Here is a tiny trained network, its code and every weight. The questions are about switching its units off for an input and a class, where a switched-off unit gives its printed mean instead of its output.

import numpy as np


def w(rows, s, z=0):
    codes = np.array(rows[::2]) - 128.0
    scale = np.full(codes.shape[1], s)
    scale[-1] = z or s
    return codes * scale


def f(y):
    return y / 2 * (1 + np.tanh(0.7978845608 * (y + 0.044715 * y**3)))


def log_softmax(a):
    a = a - a.max(-1, keepdims=True)
    return a - np.log(np.exp(a).sum(-1, keepdims=True))


def net(x, mask):
    res = np.array(x, float).reshape(1, 3) / 4 @ E
    y = f(res @ A[0][:, :-1].T + A[0][:, -1])
    res = res + np.where(mask, y, B[0][:, -1]) @ B[0][:, :-1]
    return log_softmax(res[-1] @ U[:, :-1].T + U[:, -1])


A, B = {}, {}
E = w([
[254,238,189,155,61,145,106,140],'x0',
[115,74,193,207,184,186,40,207],'x1',
[77,201,130,196,119,21,180,241],'x2',
],0.0079)
A[0] = w([
[202,202,206,147,54,174,93,109,168],'N1',
[90,49,144,124,193,160,85,105,135],'N2',
[80,16,173,107,181,162,82,128,149],'N3',
[185,162,152,211,91,93,124,202,149],'N4',
[123,142,76,73,114,86,179,57,156],'N5',
[106,124,77,102,116,98,185,98,193],'N6',
[186,101,154,67,86,222,72,62,138],'N7',
[77,38,123,135,189,133,101,149,200],'N8',
[101,62,131,144,181,176,85,111,128],'N9',
[219,191,228,161,41,169,94,130,163],'N10',
[187,136,78,28,71,108,212,78,144],'N11',
[117,148,128,2,73,153,191,56,185],'N12',
[21,104,128,169,171,86,154,191,224],'N13',
[68,135,97,169,184,68,170,186,148],'N14',
[124,74,167,118,142,226,114,102,253],'N15',
[114,223,146,167,95,65,151,234,192],'N16',
[139,84,44,39,102,100,148,46,191],'N17',
],0.0081,0.005)
B[0] = w([
[215,192,88,75,178,136,125,26,242],'N1',
[110,58,148,143,196,150,98,179,213],'N2',
[137,55,120,172,199,182,100,183,234],'N3',
[187,187,172,151,95,160,190,121,209],'N4',
[18,132,126,69,124,79,177,128,197],'N5',
[69,111,115,139,120,105,170,149,188],'N6',
[124,111,53,132,161,107,59,95,239],'N7',
[129,78,176,176,159,165,95,203,233],'N8',
[146,72,140,163,213,146,99,173,203],'N9',
[218,198,138,93,158,167,104,74,255],'N10',
[65,160,142,8,108,59,142,96,216],'N11',
[51,110,107,41,156,64,131,79,216],'N12',
[92,66,135,187,58,157,104,206,242],'N13',
[86,119,121,188,35,125,111,168,207],'N14',
[156,88,84,133,232,153,78,134,242],'N15',
[136,213,255,148,29,154,198,188,246],'N16',
[58,57,104,78,136,138,124,112,221],'N17',
],0.0082,0.0098)
U = w([
[140,111,116,131,134,102,119,141,6],'0',
[116,12,122,185,215,178,50,177,199],'1',
[241,190,224,134,118,178,183,93,172],'2',
[1,76,87,66,113,60,138,73,194],'3',
[106,203,172,76,106,45,140,96,35],'4',
[87,119,177,229,10,129,138,196,170],'5',
[225,151,39,115,178,139,33,27,135],'6',
],0.0072,0.0024)

Each question gives the input, the list of numbers given to net, and the class t.
The units are the neurons (one row each of A and B). Each row of codes is followed by its name. A weight is (code - 128) times the scale printed after its matrix; where a second scale follows, it is the last column's (A, B and U).
mask holds one flag per neuron, in row order. A switched-off neuron (its flag False) gives its mean, the last column of its row in B, instead of its output. The means were averaged over made-up inputs and are rounded, as every weight is.
A unit's drop is (log p(t) with every unit on - log p(t) with that unit switched off) / (log p(t) with every unit on - log p(t) with every unit switched off).
The circuit of an input: a set's keep is (log p(t) with only the set's units on - log p(t) with every unit switched off) / (log p(t) with every unit on - log p(t) with every unit switched off). Starting from the 12 units with the biggest drops (on a tie, the unit counted first), units are removed one at a time, each time the one whose removal leaves the highest keep (on an exact tie, the one counted first), for as long as the keep stays at least 0.8.
units of the circuit, in order: the units of the circuit, biggest drop first
k most important neurons: the k neurons with the biggest drops, biggest first
drop of u: that unit's drop, to one decimal
input [5,1,-1], class 6: units of the circuit, in order => N1
input [4,-1,-1], class 6: units of the circuit, in order => N16, N1
input [7,-6,1], class 4: 2 most important neurons => N11, N12
input [-7,6,6], class 5: 4 most important neurons => N14, N13, N15, N16
input [4,-4,7], class 2: 2 most important neurons => N4, N16
input [7,-5,-1], class 4: 2 most important neurons => N11, N15
input [8,-7,0], class 4: 2 most important neurons => N11, N12
input [2,-3,-6], class 3: 2 most important neurons => N12, N11
input [7,-4,-1], class 6: 2 most important neurons => N1, N10
input [6,6,-1], class 2: 2 most important neurons => N4, N12
input [4,8,-1], class 6: drop of N1 => 0.1
input [-8,5,7], class 5: drop of N14 => 0.2
